Here is a tiny trained network, its code and every weight. The questions are about switching its units off for an input and a target symbol, where a switched-off unit gives its printed mean instead of its output.

import numpy as np


def w(rows, s, z=0):
    codes = np.array(rows[::2]) - 128.0
    scale = np.full(codes.shape[1], s)
    scale[-1] = z or s
    return codes * scale


def norm(h):
    return h / np.sqrt((h * h).mean(-1, keepdims=True) + 1e-5)


def f(y):
    return y / 2 * (1 + np.tanh(0.7978845608 * (y + 0.044715 * y**3)))


def softmax(a):
    e = np.exp(a - a.max(-1, keepdims=True))
    return e / e.sum(-1, keepdims=True)


def log_softmax(a):
    a = a - a.max(-1, keepdims=True)
    return a - np.log(np.exp(a).sum(-1, keepdims=True))


def net(x, mask):
    ids = ['βζθξπφ'.index(c) for c in x.split()]
    T = len(ids)
    res = E[ids] + P[:T]
    u = 0
    for l in range(3):
        r = norm(res)
        for j in range(2):
            rows = slice(2 * j, 2 * j + 2)
            q, k, v = (r @ M[l][rows].T for M in (Q, K, V))
            z = softmax(np.where(np.tri(T) > 0, q @ k.T / 2**0.5, -1e9)) @ v
            o = O[l][rows]
            res = res + np.where(mask[u + j], z, o[:, -1]) @ o[:, :-1]
        u += 2
        y = f(norm(res) @ A[l][:, :-1].T + A[l][:, -1])
        res = res + np.where(mask[u : u + 4], y, B[l][:, -1]) @ B[l][:, :-1]
        u += 4
    return log_softmax(norm(res)[-1] @ U[:, :-1].T + U[:, -1])


Q, K, V, O, A, B = {}, {}, {}, {}, {}, {}
E = w([
[85,165,147,215,253,151],'β',
[201,245,204,75,115,90],'ζ',
[115,10,137,122,151,41],'θ',
[134,114,99,132,97,76],'ξ',
[148,2,138,98,158,131],'π',
[36,119,194,141,74,134],'φ',
],0.0071)
P = w([
[125,164,45,88,169,99],'0',
[108,194,98,135,133,77],'1',
[140,78,72,131,144,138],'2',
[107,110,95,121,125,166],'3',
[117,160,195,187,153,35],'4',
[245,2,144,204,165,143],'5',
[159,28,192,134,125,140],'6',
[134,165,210,188,169,56],'7',
],0.0053)
Q[0] = w([
[88,102,254,196,94,114],'0.h1',
[54,200,164,148,172,110],'0.h1',
[57,118,80,46,38,239],'0.h2',
[189,142,153,44,109,129],'0.h2',
],0.0087)
K[0] = w([
[123,104,233,196,86,122],'0.h1',
[92,128,171,139,177,181],'0.h1',
[103,117,4,111,121,77],'0.h2',
[178,177,99,79,77,90],'0.h2',
],0.011)
V[0] = w([
[30,105,174,101,93,67],'0.h1',
[148,68,254,115,58,88],'0.h1',
[126,110,207,128,166,123],'0.h2',
[179,157,175,56,120,99],'0.h2',
],0.0057)
O[0] = w([
[115,186,95,85,158,172,253],'0.h1',
[75,204,2,84,110,153,183],'0.h1',
[141,102,205,144,137,127,173],'0.h2',
[172,99,190,96,111,64,133],'0.h2',
],0.0075,0.0034)
A[0] = w([
[122,55,201,157,61,75,43],'0.n1',
[136,95,67,188,104,133,142],'0.n2',
[175,91,22,86,2,96,4],'0.n3',
[225,82,107,118,154,115,143],'0.n4',
],0.0066,0.0032)
B[0] = w([
[85,153,82,107,126,159,172],'0.n1',
[147,144,131,121,87,88,176],'0.n2',
[176,137,146,254,69,120,173],'0.n3',
[173,149,108,114,126,148,251],'0.n4',
],0.0088,0.0026)
Q[1] = w([
[18,126,182,134,75,131],'1.h1',
[102,137,191,194,109,254],'1.h1',
[22,238,12,53,245,208],'1.h2',
[229,157,39,100,131,152],'1.h2',
],0.007)
K[1] = w([
[254,75,110,145,115,193],'1.h1',
[157,33,8,128,111,80],'1.h1',
[12,170,83,183,212,245],'1.h2',
[141,121,24,90,165,170],'1.h2',
],0.0078)
V[1] = w([
[119,168,133,188,86,67],'1.h1',
[119,76,96,127,99,118],'1.h1',
[123,139,102,121,253,73],'1.h2',
[139,99,120,174,163,165],'1.h2',
],0.0065)
O[1] = w([
[166,171,140,216,85,38,130],'1.h1',
[65,40,62,155,80,123,123],'1.h1',
[253,89,211,228,69,151,251],'1.h2',
[102,184,205,173,148,43,104],'1.h2',
],0.0034,0.0028)
A[1] = w([
[125,215,141,199,183,62,68],'1.n1',
[90,3,124,65,89,83,3],'1.n2',
[115,240,217,43,2,136,159],'1.n3',
[232,125,74,63,81,90,78],'1.n4',
],0.0051,0.0042)
B[1] = w([
[148,53,230,147,95,233,177],'1.n1',
[77,15,80,130,81,80,127],'1.n2',
[180,112,69,69,232,60,247],'1.n3',
[127,91,222,119,254,111,249],'1.n4',
],0.0058,0.0017)
Q[2] = w([
[201,81,65,248,157,77],'2.h1',
[241,98,85,203,89,114],'2.h1',
[198,231,233,112,142,213],'2.h2',
[168,119,147,254,253,229],'2.h2',
],0.0067)
K[2] = w([
[59,170,185,127,97,85],'2.h1',
[53,127,160,152,122,84],'2.h1',
[68,98,100,215,255,189],'2.h2',
[8,191,171,173,81,250],'2.h2',
],0.0071)
V[2] = w([
[199,151,88,151,114,164],'2.h1',
[47,114,126,110,56,86],'2.h1',
[125,103,128,63,3,109],'2.h2',
[88,166,109,145,169,112],'2.h2',
],0.0063)
O[2] = w([
[161,169,95,177,36,204,149],'2.h1',
[175,2,173,181,229,76,21],'2.h1',
[241,182,23,62,132,124,3],'2.h2',
[111,169,116,150,233,163,112],'2.h2',
],0.0045,0.0037)
A[2] = w([
[185,36,127,138,81,242,23],'2.n1',
[97,150,132,181,148,27,115],'2.n2',
[154,148,230,1,158,68,3],'2.n3',
[60,68,61,227,146,205,4],'2.n4',
],0.0061,0.0043)
B[2] = w([
[186,187,183,84,112,203,173],'2.n1',
[176,138,136,60,97,173,194],'2.n2',
[206,190,212,111,104,49,252],'2.n3',
[221,85,255,74,65,35,140],'2.n4',
],0.0086,0.0014)
U = w([
[35,130,253,194,142,140,80],'β',
[144,199,207,60,131,27,101],'ζ',
[112,14,98,114,160,56,141],'θ',
[204,153,81,218,73,129,111],'ξ',
[181,113,163,56,108,247,46],'π',
[65,194,54,132,214,148,252],'φ',
],0.0076,0.0034)

Each question gives the input, a string of symbols that net reads in full, and the target symbol t.
The units are the heads (2 rows each of Q, K, V and O) and the neurons (one row each of A and B). Each row of codes is followed by its name. A weight is (code - 128) times the scale printed after its matrix; where a second scale follows, it is the last column's (O, A, B and U).
mask holds one flag per unit, layer by layer, with each layer's heads first. A switched-off unit (its flag False) gives its mean, the last column of its rows in O or B, instead of its output. The means were averaged over made-up inputs and are rounded, as every weight is.
A unit's drop is (log p(t) with every unit on - log p(t) with that unit switched off) / (log p(t) with every unit on - log p(t) with every unit switched off).
The circuit of an input: a set's keep is (log p(t) with only the set's units on - log p(t) with every unit switched off) / (log p(t) with every unit on - log p(t) with every unit switched off). Starting from the 12 units with the biggest drops (on a tie, the unit counted first), units are removed one at a time, each time the one whose removal leaves the highest keep (on an exact tie, the one counted first), for as long as the keep stays at least 0.8.
circuit, biggest first: the units of the circuit, biggest drop first
k most important neurons: the k neurons with the biggest drops, biggest first
k most important neurons of layer l: the k neurons of layer l with the biggest drops, biggest first
which heads matter: for each layer, one digit per head in row order, 1 if its drop is at least 0.15 and else 0, layers parted by /
drop of u: that unit's drop, to one decimal
input π β π θ β ζ φ, target φ: circuit, biggest first : [0.h1]
input θ θ θ θ ξ θ, target ξ: circuit, biggest first : [1.h2; 1.h1; 0.h1; 1.n3]
input β β ξ ξ ξ, target β: which heads matter : 00 / 00 / 00
input ξ π ξ, target π: which heads matter : 10 / 10 / 01
input θ π θ, target π: which heads matter : 10 / 01 / 00
input ξ θ ξ, target θ: which heads matter : 11 / 10 / 10
input ξ ξ π π θ, target θ: which heads matter : 01 / 11 / 10
input π ξ ξ β π, target β: which heads matter : 00 / 01 / 00
input π π π ζ θ β π ξ, target β: circuit, biggest first : [1.n1; 2.h2]
input ξ φ θ θ ζ φ, target θ: which heads matter : 11 / 11 / 10
input θ θ π ξ ζ ζ β θ, target β: 3 most important neurons : [1.n1; 0.n1; 1.n3]
input θ θ ξ θ θ π π θ, target θ: which heads matter : 00 / 11 / 10
input β ζ φ θ π ζ β θ, target β: which heads matter : 00 / 01 / 00
input β φ ξ θ π, target φ: circuit, biggest first : [0.h1]
input θ ζ π φ π, target φ: which heads matter : 00 / 00 / 00
input β φ θ θ θ, target φ: which heads matter : 11 / 00 / 00
input ξ ξ ξ ξ ξ, target ξ: 3 most important neurons of layer 1 : [1.n1; 1.n4; 1.n2]
input θ θ ξ ζ θ ξ, target ζ: 2 most important neurons : [1.n4; 0.n2]
input θ θ ξ θ ξ, target ξ: 2 most important neurons : [1.n1; 2.n3]
input φ ξ ξ φ ξ φ, target ξ: most important neuron of layer 1 : [1.n4]
input θ ξ θ, target ξ: 2 most important neurons : [0.n4; 1.n3]
input φ π θ ξ φ φ ξ ξ, target φ: drop of 0.h1 : 0.9
input β π φ π ξ, target φ: drop of 0.h1 : 1.2
